Here is a tiny trained network, its code and every weight. The questions are about switching its units off for an input and a target symbol, where a switched-off unit gives its printed mean instead of its output.

import numpy as np


def w(rows, s, z=0):
    codes = np.array(rows[::2]) - 128.0
    scale = np.full(codes.shape[1], s)
    scale[-1] = z or s
    return codes * scale


def norm(h):
    return h / np.sqrt((h * h).mean(-1, keepdims=True) + 1e-5)


def f(y):
    return np.maximum(y, 0)


def softmax(a):
    e = np.exp(a - a.max(-1, keepdims=True))
    return e / e.sum(-1, keepdims=True)


def log_softmax(a):
    a = a - a.max(-1, keepdims=True)
    return a - np.log(np.exp(a).sum(-1, keepdims=True))


def net(x, mask):
    ids = ['δεηθλμπστφ'.index(c) for c in x.split()]
    T = len(ids)
    res = E[ids] + P[:T]
    u = 0
    for l in range(2):
        r = norm(res)
        for j in range(2):
            rows = slice(3 * j, 3 * j + 3)
            q, k, v = (r @ M[l][rows].T for M in (Q, K, V))
            z = softmax(np.where(np.tri(T) > 0, q @ k.T / 3**0.5, -1e9)) @ v
            o = O[l][rows]
            res = res + np.where(mask[u + j], z, o[:, -1]) @ o[:, :-1]
        u += 2
        y = f(norm(res) @ A[l][:, :-1].T + A[l][:, -1])
        res = res + np.where(mask[u : u + 8], y, B[l][:, -1]) @ B[l][:, :-1]
        u += 8
    return log_softmax(norm(res)[-1] @ U[:, :-1].T + U[:, -1])


Q, K, V, O, A, B = {}, {}, {}, {}, {}, {}
E = w([
[177,65,180,69,156,172,61],'δ',
[49,213,118,153,184,106,123],'ε',
[85,171,118,80,100,137,151],'η',
[161,48,190,4,209,55,180],'θ',
[84,140,139,100,98,92,131],'λ',
[111,165,148,150,129,172,102],'μ',
[81,96,130,117,143,183,67],'π',
[116,103,121,157,165,205,79],'σ',
[135,154,72,132,87,117,179],'τ',
[84,118,157,129,138,161,78],'φ',
],0.021)
P = w([
[234,169,141,82,88,146,149],'0',
[106,170,12,122,155,131,71],'1',
[5,84,193,218,92,120,143],'2',
[132,171,46,133,176,137,76],'3',
[27,103,208,212,123,135,171],'4',
[148,158,61,140,178,121,85],'5',
[45,103,203,208,131,132,177],'6',
[157,148,74,141,188,109,92],'7',
[50,96,202,214,135,135,175],'8',
[152,148,80,139,200,104,92],'9',
[55,102,181,208,97,149,167],'10',
],0.012)
Q[0] = w([
[39,61,165,241,16,155,222],'L0H0',
[169,119,71,57,234,98,93],'L0H0',
[71,85,203,254,105,94,138],'L0H0',
[123,127,36,164,79,44,27],'L0H1',
[72,39,178,187,69,218,246],'L0H1',
[171,166,28,56,53,69,201],'L0H1',
],0.0062)
K[0] = w([
[41,105,169,148,210,65,188],'L0H0',
[178,79,86,30,25,104,97],'L0H0',
[129,156,118,175,225,78,126],'L0H0',
[93,104,20,136,254,43,106],'L0H1',
[114,13,229,141,148,166,224],'L0H1',
[123,152,36,89,52,77,219],'L0H1',
],0.0077)
V[0] = w([
[54,159,135,130,254,102,139],'L0H0',
[160,85,165,125,75,162,181],'L0H0',
[94,79,171,94,105,167,109],'L0H0',
[95,193,128,198,151,61,128],'L0H1',
[209,117,129,39,191,31,80],'L0H1',
[115,166,91,122,146,105,33],'L0H1',
],0.008)
O[0] = w([
[37,118,47,130,36,128,111,167],'L0H0',
[169,182,246,143,89,88,104,93],'L0H0',
[144,120,159,109,139,80,110,203],'L0H0',
[136,192,88,101,138,90,158,114],'L0H1',
[194,166,104,95,69,168,175,2],'L0H1',
[119,116,57,170,172,147,174,229],'L0H1',
],0.011,0.0056)
A[0] = w([
[122,96,166,93,85,158,254,81],'L0N0',
[164,155,49,181,118,35,165,50],'L0N1',
[113,109,197,55,139,75,183,40],'L0N2',
[237,58,158,59,111,111,121,1],'L0N3',
[36,225,141,168,109,94,201,52],'L0N4',
[234,108,96,152,131,144,42,147],'L0N5',
[216,131,85,27,121,138,161,116],'L0N6',
[70,83,180,153,2,168,171,48],'L0N7',
],0.0098,0.0024)
B[0] = w([
[99,108,144,64,163,93,219,144],'L0N0',
[122,103,218,109,204,163,95,185],'L0N1',
[63,135,114,191,103,139,87,165],'L0N2',
[86,101,32,108,112,126,102,192],'L0N3',
[120,14,72,187,87,174,71,254],'L0N4',
[77,171,79,140,125,61,171,239],'L0N5',
[55,158,86,216,155,115,93,176],'L0N6',
[100,2,225,141,153,116,131,246],'L0N7',
],0.0091,0.0046)
Q[1] = w([
[96,142,157,223,155,103,127],'L1H0',
[149,95,197,139,34,127,103],'L1H0',
[62,71,142,154,133,135,50],'L1H0',
[131,212,9,111,233,86,71],'L1H1',
[121,104,75,137,77,126,161],'L1H1',
[190,166,51,82,158,117,172],'L1H1',
],0.013)
K[1] = w([
[214,161,113,78,134,79,80],'L1H0',
[75,59,80,27,165,97,147],'L1H0',
[164,120,70,99,200,61,43],'L1H0',
[244,208,153,60,55,189,100],'L1H1',
[164,147,33,196,107,118,132],'L1H1',
[157,159,96,92,72,182,25],'L1H1',
],0.011)
V[1] = w([
[173,198,103,39,139,76,177],'L1H0',
[82,104,189,146,92,129,183],'L1H0',
[129,149,171,152,112,145,116],'L1H0',
[92,188,224,150,113,166,57],'L1H1',
[103,67,172,200,187,172,193],'L1H1',
[100,210,82,191,78,247,206],'L1H1',
],0.012)
O[1] = w([
[129,29,171,88,139,102,206,71],'L1H0',
[74,203,67,108,170,59,99,12],'L1H0',
[93,131,113,116,142,89,53,102],'L1H0',
[179,133,86,132,124,59,17,180],'L1H1',
[177,68,99,159,170,76,203,185],'L1H1',
[132,79,125,251,60,162,78,21],'L1H1',
],0.012,0.011)
A[1] = w([
[208,85,185,47,160,152,112,253],'L1N0',
[80,102,255,162,94,17,104,108],'L1N1',
[91,157,34,154,186,59,135,15],'L1N2',
[136,99,207,140,129,117,191,120],'L1N3',
[134,136,196,77,112,114,226,135],'L1N4',
[97,129,36,146,165,76,215,190],'L1N5',
[73,154,126,175,109,201,78,93],'L1N6',
[122,82,222,153,94,101,151,128],'L1N7',
],0.012,0.0031)
B[1] = w([
[74,26,189,229,81,149,125,255],'L1N0',
[128,252,105,89,115,173,150,220],'L1N1',
[187,83,113,96,80,154,203,209],'L1N2',
[205,201,119,101,87,21,115,200],'L1N3',
[137,97,84,173,198,67,141,190],'L1N4',
[81,195,91,83,29,134,226,222],'L1N5',
[107,130,165,73,50,29,161,202],'L1N6',
[208,149,139,78,142,167,119,223],'L1N7',
],0.011,0.0076)
U = w([
[121,128,151,48,171,107,245,227],'δ',
[62,235,177,48,73,193,145,102],'ε',
[227,174,33,189,91,99,207,4],'η',
[145,174,168,240,90,78,42,197],'θ',
[19,72,84,209,59,133,170,31],'λ',
[136,196,131,34,187,93,67,241],'μ',
[70,162,193,76,19,97,75,112],'π',
[172,57,54,211,212,76,91,151],'σ',
[213,32,236,154,59,138,153,78],'τ',
[53,81,190,90,218,190,68,45],'φ',
],0.012,0.0031)

Each question gives the input, a string of symbols that net reads in full, and the target symbol t.
The units are the heads (3 rows each of Q, K, V and O) and the neurons (one row each of A and B). Each row of codes is followed by its name. A weight is (code - 128) times the scale printed after its matrix; where a second scale follows, it is the last column's (O, A, B and U).
mask holds one flag per unit, layer by layer, with each layer's heads first. A switched-off unit (its flag False) gives its mean, the last column of its rows in O or B, instead of its output. The means were averaged over made-up inputs and are rounded, as every weight is.
A unit's drop is (log p(t) with every unit on - log p(t) with that unit switched off) / (log p(t) with every unit on - log p(t) with every unit switched off).
The circuit of an input: a set's keep is (log p(t) with only the set's units on - log p(t) with every unit switched off) / (log p(t) with every unit on - log p(t) with every unit switched off). Starting from the 12 units with the biggest drops (on a tie, the unit counted first), units are removed one at a time, each time the one whose removal leaves the highest keep (on an exact tie, the one counted first), for as long as the keep stays at least 0.8.
circuit, biggest first: the units of the circuit, biggest drop first
top k neurons: the k neurons with the biggest drops, biggest first
heads that matter: for each layer, one digit per head in row order, 1 if its drop is at least 0.15 and else 0, layers parted by /
input π μ μ, target θ: top 2 neurons => (L0N7; L1N1)
input π η θ μ φ δ μ σ λ μ τ, target τ: circuit, biggest first => (L0H1; L0N7)
input π σ μ μ φ φ σ, target σ: circuit, biggest first => (L1H1)
input δ σ π φ μ σ, target φ: heads that matter => 11 / 01
input λ μ π π π, target φ: top 3 neurons => (L0N5; L0N7; L1N1)
input δ φ σ μ π, target τ: circuit, biggest first => (L0N7; L0N5; L1H0)
input π σ η π η π μ δ η, target τ: top 2 neurons => (L0N4; L0N7)
input μ σ δ μ π π δ δ, target σ: circuit, biggest first => (L1H1; L0H0; L0N5)
input ε π θ μ μ λ μ π, target λ: circuit, biggest first => (L1H1; L0H0)
input π δ π δ, target δ: top 2 neurons => (L0N5; L0N6)
input π σ δ η π φ λ π, target δ: circuit, biggest first => (L0H0; L1H1)
input π φ ε δ, target δ: circuit, biggest first => (L0N5; L1H1)
input μ π π μ, target σ: circuit, biggest first => (L1H1; L0H0)
input φ σ π η δ δ σ σ, target μ: top 4 neurons => (L0N7; L0N5; L0N4; L0N3)
input μ λ π π π θ δ φ τ δ σ, target τ: heads that matter => 01 / 00
input λ θ π θ π μ π π φ δ, target π: heads that matter => 11 / 01
input η θ π π τ π τ μ, target θ: circuit, biggest first => (L1H1; L0H1)
input σ μ π τ δ θ φ ε, target η: heads that matter => 11 / 10
input φ τ μ μ σ λ σ λ π π σ, target σ: heads that matter => 01 / 01
input λ π π π π λ, target π: top 4 neurons => (L0N3; L0N2; L1N6; L0N6)
input σ δ σ σ φ λ, target η: heads that matter => 11 / 10
